Below are the code and all the weights of a small trained network. Each question names an input and a class and asks about switching units off, where a switched-off unit gives its printed mean instead of its output.

import numpy as np


def w(rows, s, z=0):
    codes = np.array(rows[::2]) - 128.0
    scale = np.full(codes.shape[1], s)
    scale[-1] = z or s
    return codes * scale


def norm(h):
    return h / np.sqrt((h * h).mean(-1, keepdims=True) + 1e-5)


def f(y):
    return y / 2 * (1 + np.tanh(0.7978845608 * (y + 0.044715 * y**3)))


def log_softmax(a):
    a = a - a.max(-1, keepdims=True)
    return a - np.log(np.exp(a).sum(-1, keepdims=True))


def net(x, mask):
    res = np.array(x, float).reshape(1, 4) / 4 @ E
    u = 0
    for l in range(2):
        y = f(norm(res) @ A[l][:, :-1].T + A[l][:, -1])
        res = res + np.where(mask[u : u + 10], y, B[l][:, -1]) @ B[l][:, :-1]
        u += 10
    return log_softmax(norm(res)[-1] @ U[:, :-1].T + U[:, -1])


A, B = {}, {}
E = w([
[139,154,121,143,119,119,152,121],'x0',
[107,111,235,170,20,61,112,150],'x1',
[2,39,107,204,122,170,204,80],'x2',
[145,82,43,106,58,101,75,39],'x3',
],0.0046)
A[0] = w([
[8,50,111,144,136,154,221,23,96],'0.n1',
[151,85,52,131,71,78,69,65,80],'0.n2',
[155,101,15,91,212,176,180,113,24],'0.n3',
[145,89,190,137,18,135,164,113,4],'0.n4',
[125,59,34,161,78,113,45,4,56],'0.n5',
[119,107,139,146,174,142,147,203,36],'0.n6',
[136,126,198,143,41,109,146,204,90],'0.n7',
[125,109,41,139,73,105,42,27,57],'0.n8',
[110,167,204,118,162,198,206,170,54],'0.n9',
[99,123,136,175,172,108,156,160,76],'0.n10',
],0.0044,0.0038)
B[0] = w([
[254,39,107,180,120,156,108,185,253],'0.n1',
[121,199,175,40,113,141,188,165,181],'0.n2',
[59,197,110,185,171,31,77,80,177],'0.n3',
[106,146,160,177,147,101,107,123,132],'0.n4',
[75,141,130,54,66,146,217,152,213],'0.n5',
[134,144,130,113,114,106,171,142,117],'0.n6',
[80,153,85,151,172,138,100,65,159],'0.n7',
[117,182,158,40,100,137,193,115,188],'0.n8',
[95,150,140,61,91,176,170,116,149],'0.n9',
[97,100,128,111,137,142,154,162,126],'0.n10',
],0.0057,0.0044)
A[1] = w([
[86,70,130,182,104,116,214,98,84],'1.n1',
[219,186,138,62,153,93,55,151,120],'1.n2',
[162,147,108,90,139,162,58,137,130],'1.n3',
[255,188,155,61,126,85,71,129,151],'1.n4',
[74,172,229,153,235,176,205,224,61],'1.n5',
[155,23,126,173,111,143,173,146,1],'1.n6',
[125,157,24,93,232,162,147,92,92],'1.n7',
[91,75,217,176,21,33,104,115,55],'1.n8',
[113,147,173,163,52,124,103,152,104],'1.n9',
[146,124,137,132,174,150,133,141,93],'1.n10',
],0.005,0.0016)
B[1] = w([
[177,129,140,116,144,154,116,167,201],'1.n1',
[117,77,78,186,111,172,158,157,233],'1.n2',
[100,126,133,201,92,129,160,109,156],'1.n3',
[134,33,132,159,141,196,166,144,253],'1.n4',
[125,129,77,20,8,89,161,64,223],'1.n5',
[192,158,116,137,132,167,97,163,194],'1.n6',
[92,181,253,155,151,41,36,113,223],'1.n7',
[99,201,118,141,245,90,77,96,215],'1.n8',
[121,157,69,98,197,137,124,112,157],'1.n9',
[131,121,139,131,89,128,97,98,132],'1.n10',
],0.0065,0.0034)
U = w([
[208,12,84,249,106,224,153,218,254],'0',
[85,182,131,1,7,100,235,122,158],'1',
[61,217,149,205,252,19,34,104,14],'2',
],0.0066,0.00057)

Each question gives the input, the list of numbers given to net, and the class t.
The units are the neurons (one row each of A and B). Each row of codes is followed by its name. A weight is (code - 128) times the scale printed after its matrix; where a second scale follows, it is the last column's (A, B and U).
mask holds one flag per neuron, layer by layer. A switched-off neuron (its flag False) gives its mean, the last column of its row in B, instead of its output. The means were averaged over made-up inputs and are rounded, as every weight is.
A unit's drop is (log p(t) with every unit on - log p(t) with that unit switched off) / (log p(t) with every unit on - log p(t) with every unit switched off).
The circuit of an input: a set's keep is (log p(t) with only the set's units on - log p(t) with every unit switched off) / (log p(t) with every unit on - log p(t) with every unit switched off). Starting from the 12 units with the biggest drops (on a tie, the unit counted first), units are removed one at a time, each time the one whose removal leaves the highest keep (on an exact tie, the one counted first), for as long as the keep stays at least 0.8.
circuit, biggest first: the units of the circuit, biggest drop first
top k neurons: the k neurons with the biggest drops, biggest first
top k neurons in layer l: the k neurons of layer l with the biggest drops, biggest first
drop of u: that unit's drop, to one decimal
input [-4,-5,2,-5], class 1: circuit, biggest first : (1.n5)
input [0,8,1,-6], class 2: top 2 neurons : (1.n8; 0.n2)
input [-7,7,-8,8], class 0: top 3 neurons : (1.n4; 1.n2; 1.n5)
input [6,-3,-3,1], class 0: top 2 neurons : (1.n4; 1.n2)
input [-2,-7,4,-2], class 2: top 2 neurons : (0.n3; 1.n7)
input [1,4,3,-1], class 2: top 2 neurons : (1.n8; 1.n4)
input [-1,-8,1,6], class 2: top 2 neurons in layer 1 : (1.n7; 1.n5)
input [2,3,1,2], class 2: top 4 neurons : (1.n8; 0.n4; 1.n5; 0.n9)
input [4,-3,0,-3], class 1: top 3 neurons : (1.n5; 0.n7; 0.n9)
input [-4,-7,1,8], class 1: top 3 neurons : (0.n5; 0.n8; 1.n8)
input [-2,-7,-8,-5], class 0: top 2 neurons : (1.n4; 1.n2)
input [-6,5,6,-8], class 1: top 3 neurons in layer 1 : (1.n5; 1.n4; 1.n2)
input [-3,7,1,5], class 2: top 2 neurons in layer 1 : (1.n8; 1.n5)
input [0,5,3,2], class 2: circuit, biggest first : (1.n8)
input [4,-1,-4,-8], class 1: top 2 neurons : (1.n5; 0.n1)
input [-3,4,-2,-8], class 1: drop of 1.n5 : 0.2
input [-1,-4,3,-5], class 1: drop of 1.n5 : 1.9
